Below are the code and all the weights of a small trained network. Each question names an input and a target symbol and asks about switching units off, where a switched-off unit gives its printed mean instead of its output.

import numpy as np


def w(rows, s, z=0):
    codes = np.array(rows[::2]) - 128.0
    scale = np.full(codes.shape[1], s)
    scale[-1] = z or s
    return codes * scale


def norm(h):
    return h / np.sqrt((h * h).mean(-1, keepdims=True) + 1e-5)


def f(y):
    return np.maximum(y, 0)


def softmax(a):
    e = np.exp(a - a.max(-1, keepdims=True))
    return e / e.sum(-1, keepdims=True)


def log_softmax(a):
    a = a - a.max(-1, keepdims=True)
    return a - np.log(np.exp(a).sum(-1, keepdims=True))


def net(x, mask):
    ids = ['ΔΘΛΞβεητ'.index(c) for c in x.split()]
    T = len(ids)
    res = E[ids] + P[:T]
    u = 0
    for l in range(2):
        r = norm(res)
        for j in range(2):
            rows = slice(3 * j, 3 * j + 3)
            q, k, v = (r @ M[l][rows].T for M in (Q, K, V))
            z = softmax(np.where(np.tri(T) > 0, q @ k.T / 3**0.5, -1e9)) @ v
            o = O[l][rows]
            res = res + np.where(mask[u + j], z, o[:, -1]) @ o[:, :-1]
        u += 2
        y = f(norm(res) @ A[l][:, :-1].T + A[l][:, -1])
        res = res + np.where(mask[u : u + 8], y, B[l][:, -1]) @ B[l][:, :-1]
        u += 8
    return log_softmax(norm(res)[-1] @ U[:, :-1].T + U[:, -1])


Q, K, V, O, A, B = {}, {}, {}, {}, {}, {}
E = w([
[103,97,199],'Δ',
[115,64,201],'Θ',
[252,68,92],'Λ',
[52,160,164],'Ξ',
[64,119,188],'β',
[181,164,155],'ε',
[92,76,212],'η',
[115,78,88],'τ',
],0.026)
P = w([
[245,176,201],'0',
[216,185,174],'1',
[201,175,171],'2',
[178,159,157],'3',
[151,156,142],'4',
[127,129,140],'5',
[107,128,116],'6',
[81,117,111],'7',
[61,78,114],'8',
[36,86,85],'9',
[23,24,89],'10',
[2,108,43],'11',
[15,4,41],'12',
],0.0047)
Q[0] = w([
[96,124,151],'0.h1',
[74,111,110],'0.h1',
[161,170,131],'0.h1',
[8,1,132],'0.h2',
[226,183,172],'0.h2',
[177,28,67],'0.h2',
],0.031)
K[0] = w([
[115,101,115],'0.h1',
[67,98,125],'0.h1',
[178,118,166],'0.h1',
[4,69,116],'0.h2',
[214,84,177],'0.h2',
[107,78,62],'0.h2',
],0.032)
V[0] = w([
[113,174,145],'0.h1',
[118,200,155],'0.h1',
[1,92,101],'0.h1',
[129,124,128],'0.h2',
[124,134,129],'0.h2',
[103,231,120],'0.h2',
],0.011)
O[0] = w([
[207,117,147,65],'0.h1',
[254,120,165,22],'0.h1',
[50,39,16,253],'0.h1',
[133,132,123,131],'0.h2',
[119,122,138,126],'0.h2',
[36,31,236,49],'0.h2',
],0.008,0.005)
A[0] = w([
[64,63,193,129],'0.n1',
[97,170,153,5],'0.n2',
[87,226,180,248],'0.n3',
[95,151,186,14],'0.n4',
[67,156,158,55],'0.n5',
[136,123,249,182],'0.n6',
[62,59,130,212],'0.n7',
[159,235,166,112],'0.n8',
],0.013,0.002)
B[0] = w([
[178,15,219,217],'0.n1',
[135,76,150,134],'0.n2',
[170,213,72,158],'0.n3',
[133,63,199,149],'0.n4',
[131,77,202,160],'0.n5',
[145,236,94,181],'0.n6',
[193,142,149,246],'0.n7',
[253,150,106,151],'0.n8',
],0.018,0.011)
Q[1] = w([
[116,187,129],'1.h1',
[150,15,93],'1.h1',
[56,148,164],'1.h1',
[174,17,80],'1.h2',
[207,2,106],'1.h2',
[85,123,123],'1.h2',
],0.026)
K[1] = w([
[153,174,146],'1.h1',
[113,22,101],'1.h1',
[145,148,100],'1.h1',
[92,2,78],'1.h2',
[85,52,113],'1.h2',
[88,144,119],'1.h2',
],0.029)
V[1] = w([
[100,105,188],'1.h1',
[214,86,21],'1.h1',
[171,30,124],'1.h1',
[4,159,185],'1.h2',
[122,69,116],'1.h2',
[120,204,17],'1.h2',
],0.02)
O[1] = w([
[154,91,170,128],'1.h1',
[206,138,2,211],'1.h1',
[254,63,88,227],'1.h1',
[136,29,194,3],'1.h2',
[140,69,103,167],'1.h2',
[202,218,133,192],'1.h2',
],0.02,0.013)
A[1] = w([
[138,73,163,142],'1.n1',
[99,130,127,49],'1.n2',
[67,163,65,154],'1.n3',
[66,79,120,13],'1.n4',
[132,193,60,219],'1.n5',
[91,93,109,74],'1.n6',
[142,105,51,250],'1.n7',
[24,120,3,99],'1.n8',
],0.025,0.0027)
B[1] = w([
[78,89,119,177],'1.n1',
[133,128,128,128],'1.n2',
[65,115,83,153],'1.n3',
[235,117,144,136],'1.n4',
[80,44,165,247],'1.n5',
[165,163,152,134],'1.n6',
[80,148,179,243],'1.n7',
[107,4,20,145],'1.n8',
],0.035,0.015)
U = w([
[77,129,145,116],'Δ',
[250,124,96,111],'Θ',
[112,130,118,65],'Λ',
[86,109,215,130],'Ξ',
[135,110,186,89],'β',
[146,152,123,254],'ε',
[138,113,148,80],'η',
[121,125,48,170],'τ',
],0.024,0.0079)

Each question gives the input, a string of symbols that net reads in full, and the target symbol t.
The units are the heads (3 rows each of Q, K, V and O) and the neurons (one row each of A and B). Each row of codes is followed by its name. A weight is (code - 128) times the scale printed after its matrix; where a second scale follows, it is the last column's (O, A, B and U).
mask holds one flag per unit, layer by layer, with each layer's heads first. A switched-off unit (its flag False) gives its mean, the last column of its rows in O or B, instead of its output. The means were averaged over made-up inputs and are rounded, as every weight is.
A unit's drop is (log p(t) with every unit on - log p(t) with that unit switched off) / (log p(t) with every unit on - log p(t) with every unit switched off).
The circuit of an input: a set's keep is (log p(t) with only the set's units on - log p(t) with every unit switched off) / (log p(t) with every unit on - log p(t) with every unit switched off). Starting from the 12 units with the biggest drops (on a tie, the unit counted first), units are removed one at a time, each time the one whose removal leaves the highest keep (on an exact tie, the one counted first), for as long as the keep stays at least 0.8.
circuit, biggest first: the units of the circuit, biggest drop first
top k neurons in layer l: the k neurons of layer l with the biggest drops, biggest first
which heads matter: for each layer, one digit per head in row order, 1 if its drop is at least 0.15 and else 0, layers parted by /
drop of u: that unit's drop, to one decimal
input Ξ Λ τ τ τ Ξ τ, target Ξ: circuit, biggest first -> [0.h2, 1.h1]
input Λ τ Δ τ Ξ, target Ξ: which heads matter -> 11 / 11
input τ τ β Θ Ξ τ τ τ Ξ Ξ Ξ τ β, target Θ: circuit, biggest first -> [1.h1]
input β Ξ τ η Δ β η Λ, target Ξ: circuit, biggest first -> [1.h1, 0.h2]
input τ τ β Δ, target Θ: which heads matter -> 00 / 00
input β Ξ τ τ Ξ, target τ: which heads matter -> 10 / 11
input τ Θ Θ ε τ Θ τ Θ Θ τ Δ τ Θ, target Θ: which heads matter -> 00 / 10
input η τ Ξ, target Ξ: top 4 neurons in layer 0 -> [0.n7, 0.n3, 0.n6, 0.n1]
input η Λ ε Ξ β τ Θ τ, target Θ: top 3 neurons in layer 1 -> [1.n1, 1.n8, 1.n3]
input η Δ Ξ β Θ Δ η Ξ Θ ε τ Θ τ, target Θ: top 3 neurons in layer 1 -> [1.n1, 1.n3, 1.n8]
input Θ Θ Δ, target Δ: top 3 neurons in layer 0 -> [0.n6, 0.n7, 0.n3]
input τ Ξ Ξ ε τ, target Ξ: top 3 neurons in layer 0 -> [0.n5, 0.n4, 0.n1]
input η Ξ τ τ Ξ, target τ: top 4 neurons in layer 0 -> [0.n6, 0.n3, 0.n7, 0.n1]
input τ τ η, target Θ: top neuron in layer 1 -> [1.n7]
input τ τ τ Θ η Ξ Λ, target Ξ: drop of 1.n1 -> 0.1
input τ Θ η Ξ Θ ε ε, target ε: drop of 0.n8 -> 0.3
input Θ τ Λ τ η, target Θ: drop of 1.n5 -> 0.3
